Below is a small trained network, with its code and all its weights. Each question gives an input and a class and asks what happens when units are switched off, that is, made to give their printed mean instead of their output.

import numpy as np


def w(rows, s, z=0):
    codes = np.array(rows[::2]) - 128.0
    scale = np.full(codes.shape[1], s)
    scale[-1] = z or s
    return codes * scale


def f(y):
    return np.maximum(y, 0)


def log_softmax(a):
    a = a - a.max(-1, keepdims=True)
    return a - np.log(np.exp(a).sum(-1, keepdims=True))


def net(x, mask):
    res = np.array(x, float).reshape(1, 4) / 4 @ E
    y = f(res @ A[0][:, :-1].T + A[0][:, -1])
    res = res + np.where(mask, y, B[0][:, -1]) @ B[0][:, :-1]
    return log_softmax(res[-1] @ U[:, :-1].T + U[:, -1])


A, B = {}, {}
E = w([
[67,126,141,114,90,78,81,111,165,156,169],'x0',
[138,135,217,119,71,168,158,160,51,146,140],'x1',
[166,98,141,248,152,115,188,116,88,82,102],'x2',
[128,143,114,93,187,144,106,132,125,130,128],'x3',
],0.017)
A[0] = w([
[121,129,80,171,199,87,123,125,165,118,118,201],'N0',
[138,135,114,123,182,120,121,127,113,127,132,56],'N1',
[122,171,139,173,135,153,89,139,135,115,123,62],'N2',
[129,114,129,110,115,115,122,121,100,118,131,39],'N3',
[123,116,85,187,222,73,127,121,151,118,127,72],'N4',
[123,118,163,200,87,91,152,115,122,130,131,2],'N5',
[71,118,136,191,102,43,108,110,160,118,142,73],'N6',
[180,127,119,71,156,206,143,130,90,113,109,70],'N7',
[214,124,24,167,53,152,197,129,162,113,82,91],'N8',
[137,124,98,58,172,166,109,130,137,131,123,173],'N9',
[101,130,137,79,8,114,109,137,162,139,137,91],'N10',
[85,119,151,144,72,78,100,115,138,120,146,98],'N11',
[167,128,205,178,59,166,193,136,58,128,120,157],'N12',
],0.015,0.0038)
B[0] = w([
[117,116,34,145,128,141,127,129,64,88,160,200],'N0',
[163,115,115,92,145,132,156,111,129,117,109,144],'N1',
[116,113,93,109,105,153,145,162,109,91,160,133],'N2',
[135,129,149,163,124,107,192,136,200,141,140,133],'N3',
[129,148,36,124,123,118,104,102,190,148,109,200],'N4',
[121,145,47,91,135,124,115,111,162,135,121,179],'N5',
[11,144,168,110,135,137,113,143,111,156,175,189],'N6',
[74,153,240,100,170,101,105,175,150,182,156,183],'N7',
[233,99,74,138,169,132,132,108,99,83,109,192],'N8',
[89,160,57,171,215,126,146,162,118,146,162,175],'N9',
[80,115,120,136,5,116,108,93,119,110,169,194],'N10',
[130,158,159,121,86,142,128,178,132,159,135,173],'N11',
[253,85,200,142,88,133,141,125,97,81,110,252],'N12',
],0.014,0.03)
U = w([
[127,110,1,198,157,116,73,93,120,97,158,153],'0',
[206,65,193,181,82,153,129,127,82,90,125,203],'1',
[126,126,144,171,120,131,104,102,190,130,47,12],'2',
[103,81,152,169,139,134,160,74,161,162,70,4],'3',
[52,136,124,148,64,117,57,144,124,167,207,233],'4',
[148,135,131,155,216,155,113,186,108,155,148,128],'5',
],0.0083,0.0036)

Each question gives the input, the list of numbers given to net, and the class t.
The units are the neurons (one row each of A and B). Each row of codes is followed by its name. A weight is (code - 128) times the scale printed after its matrix; where a second scale follows, it is the last column's (A, B and U).
mask holds one flag per neuron, in row order. A switched-off neuron (its flag False) gives its mean, the last column of its row in B, instead of its output. The means were averaged over made-up inputs and are rounded, as every weight is.
A unit's drop is (log p(t) with every unit on - log p(t) with that unit switched off) / (log p(t) with every unit on - log p(t) with every unit switched off).
The circuit of an input: a set's keep is (log p(t) with only the set's units on - log p(t) with every unit switched off) / (log p(t) with every unit on - log p(t) with every unit switched off). Starting from the 12 units with the biggest drops (on a tie, the unit counted first), units are removed one at a time, each time the one whose removal leaves the highest keep (on an exact tie, the one counted first), for as long as the keep stays at least 0.8.
circuit, biggest first: the units of the circuit, biggest drop first
unit that matters most: the unit with the biggest drop
k most important neurons: the k neurons with the biggest drops, biggest first
drop of u: that unit's drop, to one decimal
input [6,-7,-1,-2], class 4: unit that matters most : N6
input [2,1,1,-1], class 4: 3 most important neurons : [N12, N8, N1]
input [-1,1,2,8], class 5: 2 most important neurons : [N10, N7]
input [-5,-5,-6,6], class 5: 3 most important neurons : [N7, N10, N5]
input [7,-2,5,2], class 4: 2 most important neurons : [N6, N8]
input [-3,-3,-7,0], class 4: 4 most important neurons : [N8, N4, N0, N12]
input [-1,-1,-2,2], class 5: 2 most important neurons : [N10, N4]
input [2,-1,-2,1], class 4: 2 most important neurons : [N12, N8]
input [5,1,8,0], class 0: 3 most important neurons : [N5, N7, N4]
input [-4,3,-4,0], class 5: 2 most important neurons : [N6, N12]
input [-2,4,-4,3], class 4: 2 most important neurons : [N8, N12]
input [-5,-3,4,-8], class 0: 2 most important neurons : [N5, N4]
input [-1,1,0,6], class 5: 2 most important neurons : [N10, N12]
input [-7,-3,-5,5], class 5: circuit, biggest first : [N7]
input [-6,-2,-6,-1], class 5: drop of N1 : 0.0
input [5,1,2,1], class 4: drop of N12 : 0.5
input [-8,-3,-5,3], class 5: drop of N7 : 0.5
